Here is a tiny trained network, its code and every weight. The questions are about switching its units off for an input and a class, where a switched-off unit gives its printed mean instead of its output.

import numpy as np


def w(rows, s, z=0):
    codes = np.array(rows[::2]) - 128.0
    scale = np.full(codes.shape[1], s)
    scale[-1] = z or s
    return codes * scale


def norm(h):
    return h / np.sqrt((h * h).mean(-1, keepdims=True) + 1e-5)


def f(y):
    return y / 2 * (1 + np.tanh(0.7978845608 * (y + 0.044715 * y**3)))


def log_softmax(a):
    a = a - a.max(-1, keepdims=True)
    return a - np.log(np.exp(a).sum(-1, keepdims=True))


def net(x, mask):
    res = np.array(x, float).reshape(1, 7) / 4 @ E
    u = 0
    for l in range(4):
        y = f(norm(res) @ A[l][:, :-1].T + A[l][:, -1])
        res = res + np.where(mask[u : u + 4], y, B[l][:, -1]) @ B[l][:, :-1]
        u += 4
    return log_softmax(norm(res)[-1] @ U[:, :-1].T + U[:, -1])


A, B = {}, {}
E = w([
[116,144,141,226,164,75,202],'x0',
[132,165,219,107,127,125,87],'x1',
[127,125,169,75,235,193,166],'x2',
[174,108,136,111,118,88,141],'x3',
[181,120,20,73,133,114,147],'x4',
[134,145,2,117,63,143,129],'x5',
[162,242,133,159,237,96,89],'x6',
],0.0065)
A[0] = w([
[155,108,200,105,218,237,138,237],'0.n0',
[129,137,152,133,132,175,145,56],'0.n1',
[81,148,74,177,125,28,2,6],'0.n2',
[141,124,85,149,184,86,85,131],'0.n3',
],0.008,0.0024)
B[0] = w([
[147,1,120,222,158,33,114,255],'0.n0',
[44,151,154,121,108,69,107,126],'0.n1',
[183,190,156,117,91,148,150,173],'0.n2',
[189,162,67,184,179,82,166,155],'0.n3',
],0.0093,0.0061)
A[1] = w([
[109,126,58,197,111,170,93,42],'1.n0',
[30,214,194,125,160,137,129,61],'1.n1',
[157,137,127,180,214,86,235,239],'1.n2',
[124,220,91,3,75,90,199,4],'1.n3',
],0.0063,0.0025)
B[1] = w([
[1,115,100,99,52,240,83,133],'1.n0',
[194,70,117,173,198,45,169,118],'1.n1',
[74,151,216,203,87,132,37,254],'1.n2',
[107,150,197,114,99,149,109,146],'1.n3',
],0.0083,0.0061)
A[2] = w([
[193,70,193,162,81,165,197,216],'2.n0',
[219,90,77,79,223,209,53,164],'2.n1',
[159,23,101,99,149,48,67,191],'2.n2',
[225,1,189,134,142,178,160,252],'2.n3',
],0.0072,0.0024)
B[2] = w([
[2,118,198,238,90,116,34,216],'2.n0',
[238,112,190,214,152,80,72,164],'2.n1',
[89,159,189,131,149,93,81,249],'2.n2',
[153,184,88,193,143,35,110,254],'2.n3',
],0.0082,0.0048)
A[3] = w([
[55,39,238,153,62,43,226,251],'3.n0',
[119,179,47,120,148,152,166,105],'3.n1',
[131,109,115,94,162,197,68,89],'3.n2',
[99,1,137,135,29,159,181,166],'3.n3',
],0.0073,0.0025)
B[3] = w([
[49,115,83,201,152,75,22,254],'3.n0',
[104,234,147,122,80,253,138,129],'3.n1',
[84,3,99,60,61,131,123,119],'3.n2',
[189,133,35,231,16,118,43,169],'3.n3',
],0.0071,0.0085)
U = w([
[87,76,119,142,122,196,254,3],'0',
[58,96,171,255,183,89,103,239],'1',
[166,233,113,120,206,187,169,35],'2',
],0.0079,0.0029)

Each question gives the input, the list of numbers given to net, and the class t.
The units are the neurons (one row each of A and B). Each row of codes is followed by its name. A weight is (code - 128) times the scale printed after its matrix; where a second scale follows, it is the last column's (A, B and U).
mask holds one flag per neuron, layer by layer. A switched-off neuron (its flag False) gives its mean, the last column of its row in B, instead of its output. The means were averaged over made-up inputs and are rounded, as every weight is.
A unit's drop is (log p(t) with every unit on - log p(t) with that unit switched off) / (log p(t) with every unit on - log p(t) with every unit switched off).
The circuit of an input: a set's keep is (log p(t) with only the set's units on - log p(t) with every unit switched off) / (log p(t) with every unit on - log p(t) with every unit switched off). Starting from the 12 units with the biggest drops (on a tie, the unit counted first), units are removed one at a time, each time the one whose removal leaves the highest keep (on an exact tie, the one counted first), for as long as the keep stays at least 0.8.
circuit, biggest first: the units of the circuit, biggest drop first
top k neurons: the k neurons with the biggest drops, biggest first
k most important neurons of layer l: the k neurons of layer l with the biggest drops, biggest first
drop of u: that unit's drop, to one decimal
input [0,3,1,1,6,4,-3], class 2: circuit, biggest first : (0.n0, 3.n0)
input [-7,-3,2,-2,-1,6,-5], class 0: circuit, biggest first : (0.n0, 3.n0, 1.n2)
input [5,-8,-5,0,5,3,-6], class 0: circuit, biggest first : (0.n0, 1.n2, 2.n1, 2.n3)
input [6,4,-4,-2,1,0,5], class 2: top neuron : (0.n0)
input [-8,-2,0,-1,7,1,4], class 2: circuit, biggest first : (0.n0, 3.n0)
input [-6,-1,-5,-5,-3,6,-4], class 0: circuit, biggest first : (0.n0, 3.n0, 1.n2, 2.n0)
input [-6,-5,-1,0,-3,2,4], class 2: 2 most important neurons of layer 0 : (0.n0, 0.n2)
input [-4,-5,0,-4,3,8,-4], class 0: top 2 neurons : (0.n0, 3.n0)
input [4,-8,-3,-6,-7,4,0], class 0: top 2 neurons : (0.n0, 1.n0)
input [8,-6,-3,-6,4,4,-1], class 0: 2 most important neurons of layer 3 : (3.n0, 3.n1)
input [-7,6,-3,-5,6,0,3], class 2: top 3 neurons : (0.n0, 3.n0, 2.n0)
input [-7,-8,-8,-1,-2,7,1], class 2: 2 most important neurons of layer 3 : (3.n0, 3.n1)
input [-6,5,-4,-8,1,5,-2], class 0: 2 most important neurons of layer 3 : (3.n0, 3.n2)
input [0,-5,-8,0,6,1,6], class 2: 2 most important neurons of layer 0 : (0.n0, 0.n2)
input [-3,3,-2,-4,4,8,-1], class 0: most important neuron of layer 2 : (2.n3)
input [-8,-6,-2,1,-1,-2,4], class 2: drop of 2.n0 : 0.2
input [0,-2,-4,2,-3,4,5], class 2: drop of 0.n0 : 0.3
input [2,-1,-4,-2,0,6,-2], class 0: drop of 0.n0 : 0.4
input [-3,0,-7,1,-1,-4,8], class 2: drop of 0.n0 : 0.3
